Here is a tiny trained network, its code and every weight. The questions are about switching its units off for an input and a class, where a switched-off unit gives its printed mean instead of its output.

import numpy as np


def w(rows, s, z=0):
    codes = np.array(rows[::2]) - 128.0
    scale = np.full(codes.shape[1], s)
    scale[-1] = z or s
    return codes * scale


def norm(h):
    return h / np.sqrt((h * h).mean(-1, keepdims=True) + 1e-5)


def f(y):
    return y / 2 * (1 + np.tanh(0.7978845608 * (y + 0.044715 * y**3)))


def log_softmax(a):
    a = a - a.max(-1, keepdims=True)
    return a - np.log(np.exp(a).sum(-1, keepdims=True))


def net(x, mask):
    res = np.array(x, float).reshape(1, 3) / 4 @ E
    u = 0
    for l in range(3):
        y = f(norm(res) @ A[l][:, :-1].T + A[l][:, -1])
        res = res + np.where(mask[u : u + 7], y, B[l][:, -1]) @ B[l][:, :-1]
        u += 7
    return log_softmax(norm(res)[-1] @ U[:, :-1].T + U[:, -1])


A, B = {}, {}
E = w([
[151,146,74,158,241,154,30,56,164,131,79],'x0',
[210,48,125,177,104,79,82,146,93,108,116],'x1',
[127,99,198,2,100,99,53,111,80,202,93],'x2',
],0.0074)
A[0] = w([
[113,86,168,32,86,86,25,101,88,173,55,32],'L0N0',
[1,247,160,76,158,176,101,117,147,157,58,21],'L0N1',
[124,155,57,227,151,199,178,105,191,86,145,55],'L0N2',
[162,97,122,195,88,97,75,152,96,100,163,132],'L0N3',
[175,85,48,168,185,111,36,109,113,77,44,2],'L0N4',
[191,67,120,102,170,93,6,136,79,177,135,99],'L0N5',
[193,106,177,96,83,75,165,165,88,84,177,110],'L0N6',
],0.0047,0.0055)
B[0] = w([
[222,147,203,76,114,178,152,99,106,42,101,244],'L0N0',
[108,124,147,89,153,126,145,65,168,203,230,206],'L0N1',
[245,127,254,122,170,158,181,166,141,38,133,253],'L0N2',
[62,159,106,43,155,138,107,135,170,137,142,201],'L0N3',
[71,140,31,183,145,42,101,107,126,146,170,197],'L0N4',
[172,109,182,123,109,90,76,124,94,143,103,234],'L0N5',
[83,80,120,132,100,181,141,146,75,118,109,214],'L0N6',
],0.0059,0.0037)
A[1] = w([
[92,111,132,128,46,93,208,199,97,147,113,47],'L1N0',
[186,183,125,139,172,150,101,66,125,141,75,96],'L1N1',
[101,134,143,139,43,81,177,150,103,130,144,2],'L1N2',
[135,109,160,68,127,85,69,108,89,137,107,86],'L1N3',
[157,90,97,158,188,47,2,85,159,132,72,57],'L1N4',
[99,154,85,224,129,123,149,119,149,133,167,126],'L1N5',
[148,151,134,117,165,110,95,90,169,141,91,88],'L1N6',
],0.0062,0.0038)
B[1] = w([
[66,16,43,166,110,97,52,138,92,108,188,226],'L1N0',
[111,74,113,150,15,90,158,207,92,118,202,200],'L1N1',
[102,102,95,149,108,31,79,130,85,115,166,167],'L1N2',
[154,167,149,217,135,167,144,117,165,77,77,221],'L1N3',
[134,153,12,242,80,82,65,136,9,201,148,254],'L1N4',
[134,138,222,76,158,179,101,154,98,126,3,190],'L1N5',
[144,114,129,142,49,95,162,161,116,142,190,166],'L1N6',
],0.006,0.0043)
A[2] = w([
[164,107,210,85,133,81,86,120,124,150,81,59],'L2N0',
[183,83,255,94,141,99,102,108,107,158,32,14],'L2N1',
[60,167,116,64,156,123,143,110,170,188,109,42],'L2N2',
[211,121,176,68,90,73,76,117,94,179,79,40],'L2N3',
[133,95,53,148,148,118,63,153,109,118,67,71],'L2N4',
[165,163,136,173,171,123,188,140,229,24,65,65],'L2N5',
[35,161,102,26,191,145,146,73,189,192,160,2],'L2N6',
],0.0063,0.0033)
B[2] = w([
[142,163,154,139,112,194,160,108,124,86,98,172],'L2N0',
[135,158,165,67,100,216,101,86,137,56,29,206],'L2N1',
[191,105,162,168,75,112,152,104,197,175,148,158],'L2N2',
[127,169,138,118,189,187,135,169,139,58,64,223],'L2N3',
[95,193,150,95,159,71,141,63,171,211,161,196],'L2N4',
[119,185,56,58,199,180,203,203,200,93,42,255],'L2N5',
[203,123,162,160,78,48,169,77,222,255,196,217],'L2N6',
],0.0066,0.0041)
U = w([
[145,132,171,98,102,105,167,65,210,231,202,228],'0',
[161,134,194,70,95,205,92,97,87,72,25,30],'1',
[33,7,111,119,73,80,146,179,66,96,192,197],'2',
[167,161,41,209,157,56,58,84,84,178,119,1],'3',
[141,165,86,140,229,177,212,180,204,53,111,199],'4',
],0.012,0.00048)

Each question gives the input, the list of numbers given to net, and the class t.
The units are the neurons (one row each of A and B). Each row of codes is followed by its name. A weight is (code - 128) times the scale printed after its matrix; where a second scale follows, it is the last column's (A, B and U).
mask holds one flag per neuron, layer by layer. A switched-off neuron (its flag False) gives its mean, the last column of its row in B, instead of its output. The means were averaged over made-up inputs and are rounded, as every weight is.
A unit's drop is (log p(t) with every unit on - log p(t) with that unit switched off) / (log p(t) with every unit on - log p(t) with every unit switched off).
The circuit of an input: a set's keep is (log p(t) with only the set's units on - log p(t) with every unit switched off) / (log p(t) with every unit on - log p(t) with every unit switched off). Starting from the 12 units with the biggest drops (on a tie, the unit counted first), units are removed one at a time, each time the one whose removal leaves the highest keep (on an exact tie, the one counted first), for as long as the keep stays at least 0.8.
circuit, biggest first: the units of the circuit, biggest drop first
most important unit: the unit with the biggest drop
top k neurons: the k neurons with the biggest drops, biggest first
k most important neurons of layer l: the k neurons of layer l with the biggest drops, biggest first
drop of u: that unit's drop, to one decimal
input [-3,2,-4], class 2: circuit, biggest first => (L2N3)
input [-7,2,-8], class 2: 2 most important neurons of layer 1 => (L1N0 L1N3)
input [0,5,1], class 3: top 3 neurons => (L1N4 L0N2 L0N4)
input [6,-4,4], class 3: 2 most important neurons of layer 1 => (L1N4 L1N1)
input [-6,-6,-5], class 2: top 3 neurons => (L1N0 L1N3 L0N0)
input [6,-7,8], class 0: top 2 neurons => (L0N1 L2N6)
input [-6,3,5], class 1: top 2 neurons => (L0N0 L1N1)
input [-4,3,3], class 1: 4 most important neurons of layer 1 => (L1N4 L1N1 L1N6 L1N3)
input [7,-5,3], class 0: top 3 neurons => (L0N1 L2N6 L1N0)
input [-1,-6,6], class 0: 3 most important neurons of layer 0 => (L0N1 L0N2 L0N5)
input [8,-5,4], class 3: top 3 neurons => (L1N4 L0N3 L1N1)
input [-7,-8,-3], class 2: 2 most important neurons of layer 1 => (L1N0 L1N2)
input [-1,-4,4], class 0: drop of L2N6 => 0.3
input [-1,1,0], class 2: most important unit => L0N6
input [4,0,-2], class 3: drop of L1N4 => 0.8
input [6,-8,2], class 0: drop of L1N2 => 0.0
